(in the rows, 128 means zero)
Each row is followed by its class.
[120 110 111 153  88 130  91  73 154 154  71 133 141  94 147 124 115 171
  71 146 101 138 140 140 153 151 106 126 151 131  97 165 165 120 129 172
 142 140 103 116 126 183 123 131 167 101  66 106 122 134 121] => <141>
[124 118 132 165 187 144 102 108 127 137 106 137 111  85 147 117  77 135
 120 109 130 130 140 136 112 136 130 103 147 117 116 141 112 132 137 137
 105 131 149  95 199 103 151 118  99 166 106 119 108 111 129] => <141>
[157 146 147 100  41 121 132 130 152 163 158 124 189  89 113 143  93 143
 193 154 152 149 152 128  97  97 107 157  54 137 121 118 204  93 152 109
 110 141 183  91 134 182  96 152 175 102 154 153 111 149 183] => <130>
[145  85 157 140  98 136 146 127  91 135  82 141  91 136 168 183 115 123
 149 110 119 113 125 176 144 124 142 130 151 169 122 134 159 107 137 151
 104 139 127 146 140 138 116 133 136 188 104 105 148 158 106] => <85>
[134  72 100 152 109 175 148 165 110 151 132 123 131 108 133 172 104 107
 129 100 122 129 109 233 156 139 131 111 121 102 124 111 114 131 146 164
 115 132 178 125 133 154 140  88 112 179 120 117 122 116 120] => <44>
[137 153 152 151  99 155 105 113 131 160 127 170 121 146 140 166 102 108
  92 128 106  80 137 166 127 144 166 111 177 102 156 129 182 107 132 128
  88 138 152 131 133  98 144 127 171 173 178 122 139 154 131] => <130>
[141 157 121 136 118 135 120  81 127 134 126  97 105 110 103 106 173 127
 122 174  95 120 162 136 112 133 140 167 132 178 115 124 159  68 127 132
 132 118  77 137 127 164 110 139 179  86 149 118 124 147 169] => <62>
[164 129 123 117 102 155 133 139 105 156 134 145 129  86 141 150 102 113
 189 141 106 118 131 165 135 148 188 115 147 144 113 107 127 120 125 146
 124 162 188 135 108 113 120 119 152 138 129 161 146 179 160] => <44>
[149 118  88 101 139 161 118 123 130 155 145  88  95 120 132 173 124 142
 138 184  99  96 156 151 136 130 157 119 141 129 123 125  94 132 132 166
 142 129 152 121 146 106 154 118 135 187  91 125 140 157 133] => <115>
[130 140 123 100 195 160 117 142 143 110 117 146 113 187 119 118 125 126
 129 172  95 116 153 118 151 105 126 133 119 137 129 138 141 148 154 145
 122 106 161 142 150  70 144 126 118 130  87  85 153 121  91] => <62>
[152  92 138 137 128 173 137 110 126 129 132 143 111  96 136 157 138 123
 109 115 132 115 142 161 147 161  87 123 135 119 111 148 121 123 142 180
 101 107  80 159 151 119 127  99 130 154 109  97 103 141 107] => <141>
[170 122 146 149  77 152 172 126 144 159 129 200 133 164 176 194  98 150
 147 131 123  74 105 148 126 128 126 140 116 141 127 101 150 148 128 137
  85 153 175 133 132 131 130 104 120 189 137 121  76 129 147] => <44>
[162  97 109 117  61 116 137 151 120 104 141 154 116 110 135 144 185 117
 128 125 140 145 143 169 108  92 132 145 128 157 133  89 103 121 112 142
  62 114 141 139 181 136 142 122 158 194 141 114 128 144 142] => <2>
[171 107 117 121 181 142 112 143  91 114 144 134 117  67 122 164 139 112
 129 114 117 157 165 164 135  97 138 148  71 152 140 107 100  96 162 166
 132 114 107 124 120 106 160 140 132 176 132 113 160 157 153] => <2>
[167 131 141 132 142 161 110 127  91 150 107  78 110  89 125 113  93 121
  90 133 102 127 156 189 129 116 125 125 136 158 167 148 118 109 124 124
 106 128 128 161 135 148 142  89 155 173 106 124 125 174  98] => <85>
[127  90 139 153 135 161 118 168 129 106 129 143 132 102 122 168 130  68
 140 143 129 108 131 206 111 154  97 117 103 127 124 140 136 105 135 126
  87 125  88 168 144  88 114 120 149 201 148 108 112 142 138] => <85>
[123 128 110 136 137 131 134 134 110 123  84 170  54 123 140 158 110 121
 136 131 128 127 105 121 140 162 158 149 154 131 122 109 124 130 140 154
  79 126 151 142 133 139 135  82 143 168 146  98  92 166 170] => <44>
[120 148  66 112  76 131 134 146 162 119 107 149 128 108 106 119 150 119
 140 163  95 120 115 112  91 112 133 119 105 140 136 137 137 128 103 126
 111 123 115 151 107 181 107 162 139 105  92 118 100 135 125] => <62>
[144 102 146 105 101 146 104  36 170 170 111 124 108 140 137 131 128 141
  82 179 135 141 149 137 133  97 101 113 146 149 157 132 156 133 140 144
 130 134 130 136 135 100  83 126 156 171 143 130  65 147 162] => <88>
[168 128 136 141 148 167  97 215  94 116 106 131  89 117 153 149  81 112
 111 109 115 175 101 161 100 149 153 135 137 127 114 148  87 121 124 145
 101 125 160 121 109  88 166  78 129 194 152 133 147 169 152] => <115>
[113 116 146 181  95 180  96 163 107 179 137 153 105 121 140 151  60  98
 111 131 125 168 158 161 161 160 135  97 157 124 131 128 147 161 112 175
  92 108 160 117 159 108 138 106 123 163  92 114 151 150  72] => <141>
[136 138 135 107  80 143 130 164 102 122 137 135  32 124 117 134 128 133
 105  91 124 158 134 174 130 141 170 128 118 136 158 136 153 145 122 159
  98 160 121 141 181  82 121 145 132 171 103 107 132 173 149] => <44>
[133 122  78 158 125 135 135 155 115 169 115 105 118 121 134 156  96 116
 140 128 144 118  85 114 128 137  92  99 117 128 111 107 103 106 114 168
  95 116 153 114 174 118 144 103 109 190 142 163 129 129 125] => <85>
[100 125 135 136 100 151 123 170 118 131 108 135 111 105 178 130  73 121
 149 114 142 172 113 162 110 138 101 107 137 121 117 111 174 156 153 103
  85 121 181 125 150  65 139 118 137 145 138 103 156 160 139] => <44>
[181  87 147 152 138 134 114 208  67 137 108 182 158  83 144 147 123 138
 142 134 133  88 126 167 114 123 187 144 126 136 122 119  87 118 124 139
 106 128 120  87 141  98 108 107  96 160  91 151 141 166 125] => <85>
[146  96 109 151 124 157 145 125 122 131 115 120 102 109 113 138 119 135
  94 117  95 153 153 127 135 122 113 133 156 125 141 109 106 125 141 162
 124 103 119 155 101 103 146 100 134 173 135 122 118 146 132] => <62>
[129  90 131 121 121 196 111  96  83 148 125 110 118 134 145 154 109 168
  57 172 113 133 142 128 164 147 132 117 184 123 106 133 160 122 146 164
 126 141 158 139 133  77 146 105 163 115 162 132 132 127 158] => <62>
[183  76 124  87 157 189 137 133 116 153 101 140  89 138 136 139 105  63
 147 131 127 145 121 169 135 126 160 102 169 120 137 153 115 141 149 196
 109 153 171 117 167  86  94 118 153 139 128 122 138 158 118] => <88>
[132  84 133 132 125 120 129  83 133 131 129 139 118 132 127 125 128 144
 113 136 124 168 148 137 134 115 137 155 160 164 113 131 166 118 154 161
  97 115 120 106 136 105 129  69 193 152 143 147 146 178 155] => <115>
[127 104  90 108  43 127 143 141 107 169 105  92 112 132 135 170  92 109
 122  99 133  86 103 148  92 163 182  86 152 135 119  91 156 115 178 140
 105 124 136 147 136  51 148  99 101 217 156 147 108 158 154] => <115>
[151 155 130 147 100 114 134 154  97 171 156 115  72 148 152 169 106 106
 111 159 108 103 168 134 134 136 131 203 170 134 150 125 126 133 118 111
  70 121 131 150 150 123 132 117 128 140  83  95 128 161 100] => <141>
[132  91 121 140 148 139 112 145  96 130 168 171 108 117 113 183 130 125
 139 156 110  75 142 185 145 127 139 164 152 110 107 176 121 144 129 154
  84 134 128 161 162 125 113  98 133 120 120 126 126 141 127] => <141>
[ 93 106 100  86 169 102  76 153 103 142 100  69 115 104 113 140  92 139
 129 186 112 124 141 127 126 140 125 146 140 103 150 170  99 130 100 149
 133 181 206 154 165 157  86 135 161 138 134 122 100 194 167] => <155>
[135  70 139 154 119 122 117 160 121 136 126 143 149 153 179 158 119 122
 119 149 108  98 175 168 130  97 206 125 156 125 150 121 147 149 130 161
  59  96 136 103 173 121 127 113 143 177  94 125 156 168 120] => <88>
[123 124 115 183 161 151 132 158 127 168 136 166 137  69 151 170 109  89
 143 106 126 118 145 165 125 105 132 106 120 138 131 130 150 102 153 165
 124 135 104 133 101 114 140 157  91 161  98 133  71 177 113] => <130>
[119 101  97  86 150 137 115  91  89 101 109 148 104 126 147 161 137 130
 114 147  93 137 117 173 139  98 145 123 148 128 138 152 136 123 162 161
  84  83 112 146 126 103 125 117  95 148  84 107 161 159 129] => <62>
[123 150 122 109 118 161  92 124 126 108 137 107  95 142 138 152 124 121
 126 167 120 118 110 149 112 132 170 115 157 114 110 152 132 112 111 153
 115 106 140 171 139  87 133 150  94 186 112 124 121 137 127] => <2>
[121 100 141 128 174 150 132 182  90 148 137 166 126 125 124 126 151 120
 126 115 163 128 130 144 180 153 112 157 140 132 111 144 126 137 156 196
 138 116 109 148 163  80 138 106 163 137 159 115 131 142 116] => <88>
[140 119 102 122  96 141 143 138 104 161 146 135 132 137 117 111 148 104
 117 135 116 160 143 142 150 106 159 172 177 152 131 108 148 105 145 126
  79 106 183 137 130 138 118 105 140 174  98 135 126 156 111] => <62>
[159 112 135 156 173 187 149 151 118 103 152 118 135 153 137 152  95  83
 135 130 120  69 163 139 132 136 134 142 152 155 131 174 165 153 133 166
 105 153 143 120 164  99 150 128 117 169  91 115 142 128 111] => <141>
[133  99 144 153 119 162 113 218 119 123  85 129  81 150 131 135  75 133
 139 145 146 158 116 148 129 107 174 101  82 124 122 158 132 146 126 172
 128 108  96 142  99 113 124  97 123  43  95 125  95 117  95] => <85>
[137  91 114 144 125 146 111 154 120 159 103 194 139 134 157 140 116  87
  90 141 115 113 122 145 159 155 160 151 151 148  97 115 153 127 174 128
  80 139 161 157 143  96  95 101 146 157 120 119 124 146 147] => <44>
[146 119 133 142 133 119 111 192 149 147 129 166 105 160 168 172 109 101
  78 152 134 133 134  90 109 129 140 123 176 137 140 122 108 141 113 183
 103 141 120 149  97 103 154  86 131 173 138 129  64 181 153] => <115>
[124  90 101 160 127 161 119 183  88 157  87 181  94 101 136 165 149  91
  42 124  96  84 124 184 119 116 179  95 170 164 130 110 132 117 122 141
  80 122 105  98 177 103 134 113  94 132  79 114 106 155  74] => <62>
[161 109 115 123 113 123 133 172 102 115  93  58 116 142 119 135 137 136
 116 118 123 114 131 160 122 116 183 121 116 109 169 115 110 111 127 176
 108 129 109 153 121  72 144 103 118 181 133 139  79 181 126] => <85>
[191 112 110 179 109 127 109 133 104 151 140 161 129 147 136 162 164  66
 110 107 131  85 164  93 130 113 152 134 130 146 109 120 125  91 128 130
  65 128 112 137 101 136 148 129 122 139 111 142 138 171 105] => <130>
[138  70 124 151  82 133 134 132 125 137 100  90 112 141 129 151 121 132
 110 103 119  81 146 178 157 136 136 113 183 114 146 144 113 129 129 162
 114 108 123 166 155  71 125  94 159 196 130 156 150 145 119] => <155>
[124 123 130 114 193 146 111 152 119 130 142 125 144  56 109 133 102  95
 147 108 146  77 155 197 128 123 124 109 127 123 163 125 139 132 163 119
 148 148 173 106 170 131 151 119 131 178 134 113 141 124 154] => <44>
[161  96 170 139 138 123 101 121 118  91  74 162 132 140 142 133 113 135
  82 150 117  90 169 149 135 126 119 110 198 124 117 120 137 140 159 156
 106 123 110 111 154  34 157  88 102 125 104 103 155 126 122] => <141>
[132 114 124 132 122 144 121 145 129 141 125 102  91 110 168 178 132  88
 130 121 128 166 126 158 127 121 160 181 152 129  97 142 159 114 155 127
  98 129 155  89 199  65 117 139 165 148 148 138 135 163 148] => <115>
[172 136 146 158 108 176 113 187 102 125 125 199 114 135 148 152 109  72
 167 156 133 131 115 201 132  99 162 105 143 160 143 121 123 137 124 116
  78 136 155 123  99 101 120 128  96 157 107 146 138 126 136] => <44>
[155  76 106  90  98 154 162 165 108 117 102  86 116 130 126 182 112 122
 159 135 134 108 132 137 160 166 148 163 132 128 126 129 145 133 153 144
  84 139 169  70 148 119 113 102 171 162  90 114 137 163 141] => <141>
[168  95 103 138  76 160 136 103 108 145 151  84 142 135 126 176 173 125
  92 133 126  82 134 175 128 117 103 149 155 107  99 130 175  90 132 156
  96 138 160  91 141 135 123 104 135 133 146 129 139 182 124] => <130>
[121  88 160 132 132 154 130 191 111 109 113 143 153 115 132 155 119 124
 127 146 139 112 143 177 142 133 174 110 122 146 107 105 172  95 143 182
  98 112 139 148 158  88 139 113 121 187 105 117 108 148  94] => <2>
[180 128 131 119 100 142 123 182  97 145 120 142 128 145 148 169 112 139
 140 109 119 119 109 147 141 152 124 167  86 121 104 156  97 152 118 190
  94 110 151 121 185 129 135 103 122 172 126 129 149 168 126] => <88>
[176 165 118  86  88 150 132  27 179 149 163 124 122 124 137 103 128 125
 153 115 109 198 137 143 108  97 113 144 110 139 138 153 168  93 133 150
 147 124 151  92 107 116 124 165 183 143  97 134 192 165 144] => <130>
[138 108 127 130 119 143 119 167 117 119 106 100 151 155 150 157 129  98
 150 130 155  71  97 152  77 136 154  90 102 154 136 131 154 128 108 190
  99 116 126 123 163  88 109 103  92 184 167 140 108 189 111] => <115>
[119  92 138 135 112 135 141 168 123 126 124  98 164 116 142 123 103 128
 126 126 118 117 140 170 109 133 133  79 176 122 141 115 128 110 121 170
  82 144 158 177 162 100 133 113 146 190 172 149 105 166 139] => <130>
[154 136 133 125   4  90 146  75 142 162 132 125 150 100 146  91 103 148
 154 123 152 102 136 158  61 114  97 121 198 135 146 139 169 119 103 141
 139 173 139 131 148 146 115 155 175 109 144 145 151 136 158] => <130>
[142 124 115 128 123 151 111 228 119 154 140 139 156 149 140 150 134 110
  88 149 121  71 105 148  99 115 126 103 166 153 102 134 114 104 118 107
  70 142 169 138 155  80 159 111 121 173 125 158  99 159 117] => <130>
[141 107 116 150  87 112 137 168  82 152 130 168 142  99 141 155 112 143
 122  99 138  86 153 130 156 122 145 178 163  95 144 142 118 158 148 155
  99 126 160 165 174 134 130 119 118 179 126 132 113 144 140] => <155>
[152 114 150 149 178 113 141  98 145 121 141 196 130 138 155  95 115 152
 126  96 141 108 140  91 117 113 121 156 123 139 146 173 121 146 114 132
 106 121 100 129 153 144 153 123 183 152 111 124 159 106 120] => <88>
[143 116 118 165  97 145 136 143 163 115  66 122 128 122 183 120 103 137
 139 109 125 116 133 150 147 110 133  99 159 122 140 109 156 155 142 173
 111 114 176 157 160  80 146 119 151 192 134 125 147 129 122] => <44>
[ 93  43 111 163 149 139  92 160 106 126 115  96 112 140 157 174 129 140
 116 175 136  44 167 158 122 129 164  70 119 130 120 126 122 105  96 152
 104 123 156 174 133 114 138  98 118 185  95 109 108 156 104] => <155>
[116  84 130 197 108 149  78 206 114 123 104 120 138 104 143 152 129 123
  80 104 111 142 169 109 147 168 157 161 168  89  70 131 134 129 155 117
 104 103 151 138 122  60 134 102 145 182 157 135 124 195 173] => <155>
[153 127 114 128 152 133  92 122 143 155 135 152  93 139 183 149 109 144
 116 160  99 165 136 134 151  73 146 115 134 125 123 156 122 125 129 164
  90 156 173 174 147 121 116 144 135 106 118 143 113 118 149] => <141>
[149  84 109 164 139 130 102 127  99 201 143 136 122 162 171 149  85 151
 103 145  93 149 148 145 138 118 147 142  92 140 133 100  88 148 160 127
  72 134 129 148 138  76 119 118 124 164 113 137 123 163 162] => <44>
[173 136 119 140 115 166 132 178 125 118  82 122 113 111 166 131 142 134
 111 136 133 103 130 151 135 146 185  99 148 102 134 126 154 113 130 168
  82 150 120 116 135 102 125 117 128 158 105 122  98 175 117] => <115>
[117  39 127 163 134 153 112 155 127 146 127 165  90 147 126 126 114 131
 108 146 123 181 154 116 142 113 126 114 148 133 123 129 127 148 150 157
  68 120 113 151 162  95  67 135 145 144 122 117 134 130 128] => <141>
[164  46 127 140 111 134 144 118 117 141 153 152 129 173 146 154 144  89
 136 131 156 137 131 168  92  95 114 131 153 124 127 100 103 148 130  94
  78 162 169  72 133  50 128 106 125 164 158 134 107 133 157] => <88>
[131  63 132 166 119  92  97 208 104 140  89 146 124 189 142 176 119  94
 143 154 167 120 140 116 166 116  85 138 132 145 124 114 116 140 139 147
  99 103 128 127  75  91 129 100 129 166 119 126 160 149 117] => <88>
[147 128 132 135 101 152 122 113 102 174 129 167 107 121 134 155  77 117
 163 110 152 146 115 146 107 116 162 105 104 160 156 122 112 107 111 130
 112 117 164  85 103 140 174 122 154 169 114 142 134 136 108] => <130>
[124  84 125 129 146 172 115 132 110 131  88 164  93 108 152 170  99 124
  88 125 141  82 106 109 119 150 158  77 147  95 134 146 158 102 126 120
 117 154 154 136  93  63 123 121 143 148 136 127 118 148 124] => <155>
[168 114 107 150 103 150 136  93 111 159 108 163 104 142 111 145 121 113
  99 124 112  79 152 129 138 127 148  97 139 177 153 106 140 139 139 182
  81 138 112 133 170  90 144 106 129 179 131 132 111 146 115] => <141>
[133 183 124 119  66 132 144 145 173 166 160 162 106 106 154 156 134 177
 126 142 158  79 113 155 126 118 131 136  99 130 162 135 205 117  99 175
 121 122 105 120 166 134 100 158 148 176  88 123  95 150 123] => <2>
[158  90 117 136 149 162 123 165 142 140 151 147 125 114 135 168 146  94
 113 127 108 125 159 154 100 110 131 141 111 196  97 138  98  98 143 183
 116 120 117 133 165 138 170 118 167 180 129 119  94 163 163] => <130>
[127  54 139 173 154 180 141 215 132 103 156 114 109 127 151 143 131 100
 160 126 166 116 145 134 125 132 157 113 125 118 117 138 125 139 114 135
 101  85 119 130  99 102  99  99 130 163 123 135 131 144 120] => <88>
[169 176 123 136  50 113 143 127 156 107 108  87 131 156 160 126 103  85
  92 120 127 176 125 139 122 149 100 182  88 158 163 125 164 123 109 145
  85 128 121  76 117 154 110  95 160 107 152 126 119 172 185] => <130>
[162 186  82 152  81 127 111  53 140 206 173 161  87 108 176  88 114 149
  63  61 146 160 143  97 154 146 117 142 140 127 116 136 174 104 143 157
 127 160 178 123 140 204 136 128 139 166 126 116 146 134 190] => <130>
[153  77 116 143 175 124 116 141  97 168 179 162 117 120 113 157 109 110
 154 141 120 110 151 156  96 119 149 128 115 136 127 132  86  99 136 139
  58 123 103 129 154 114 107 103 113 175 103 157 108 159 166] => <62>
[152 127 112 159  96 148 116 108 124 154 145 141 123  85 151 145  86 106
 140 156 131  99 173 118 130 144 165 131 126 145 127 133 159 125 123 170
 105 108 142 160 128  51 115  92 151 166 118 172 126 198 159] => <155>
[148 114 113 130  95 159 131 175 112 185 157  70  73  97 153 153 100 124
  88  90 109 153 145 176 125 129 159 129 135 125 134 146 122 130 137 175
 121 131 129 165 184 141 128 117 138 154 126 130 126 161 119] => <115>
[125  81 116 130 154 145 130 162 110 151 185 178 104 120 133 137 118  98
 114 128 134 115 149 145 114 120 173 133 149 177 100 127 119 117 115 162
  95 109 176 110 182 124 135  76 121 161  78 130 150 163 104] => <130>
[169 138 130 132 173 150 133 129  95 158 144 143 135 122 127 159 106 126
 150 141  72 124 133 160 132 118 146 142 147 152 137 140  93 112 130 143
 102 136 139 123 112 177 147 118 125 190 109 141 161 173 112] => <115>
[110  93 119 186 109 176 122 136  95 146 153 193 128 100 148 142 142 103
 100 114 140 105 157 145 106 160 122 129 168 151  77 108 158 142 149 100
 110 142 132  92 124 103 151 115 127 135 148  87 121 168 148] => <130>
[144 128 160 184 115 156 107  82  91 161 152 128  99 137 188 166  58 108
  79 116  98 148 163 187 117 126 156 138 155 121 146 139 172 119 125 142
 108 138 150 161  99 104 148 105 106 146 144 116 122 144 144] => <62>
[145 152 124 188  99 126  93 154 141 157 124 153  95 113 174 126  69  97
 109  77 140 137 141 131 111 141 118 112 101 141 136 131 116 147 120 130
  94 106 132 124 165  99 124 123  90 186 115 132 141 147 141] => <130>
[152 104 134 137 133 156 100 144 109 153 143 200 128 131 125 153 152 110
 139 128 156  88 142 150 156 130 180 146 172 124  97 149 149 123 170 136
  58 107 145 115 154 122 122  91 123 178  90 125  89 151 126] => <141>
[172 186 127 134  77 179 121 193 135 133 112  82 137 136 133 157 108  86
 139 111 127 106 144 159 175 159 125  93  95 116 138 137 170 132 139 145
  90 137 142 142 128 113 160 123 121 195 104 133 108 166 119] => <85>
[148 118 139 167  95 145 121 202  99 180 123 108  85 181 172 205 107 148
 114  99 132  99 100 122 137 164 125 168 140  89 102 157 104 120 102 156
 149 160 156 112 152 106 123 163 107 158 135 123 130 134 140] => <155>
[130 136 166  98 141 113 130  97 155 118  91 153 110 119 147 150  88 169
 166 175 147 155  95  90 116 129 119 151 102 111 121 111 157  81 150 149
 135 101 124 110 111 122 112 127 170  93 154 121 136 107 181] => <44>
[145 109 149 121  82 137 135 185  68  84  88  94 104 100 157 118 128 177
 124  94 162 101 130 163 130 120 140 106 164 112 138 113 164 129 134 134
  97 127 178 149 159 109 149  82 140 164 178 111 167 149 136] => <85>
[139 145 149  97 140 122 138  12 180 117 113 143 170 112 126  53 128 117
 130 168 128 171 161 106 111 119 176 126 152 158 139 105 188  78 136 116
  80 132 131 121 130 138 121 117 203 124 106 131  75 155 132] => <2>
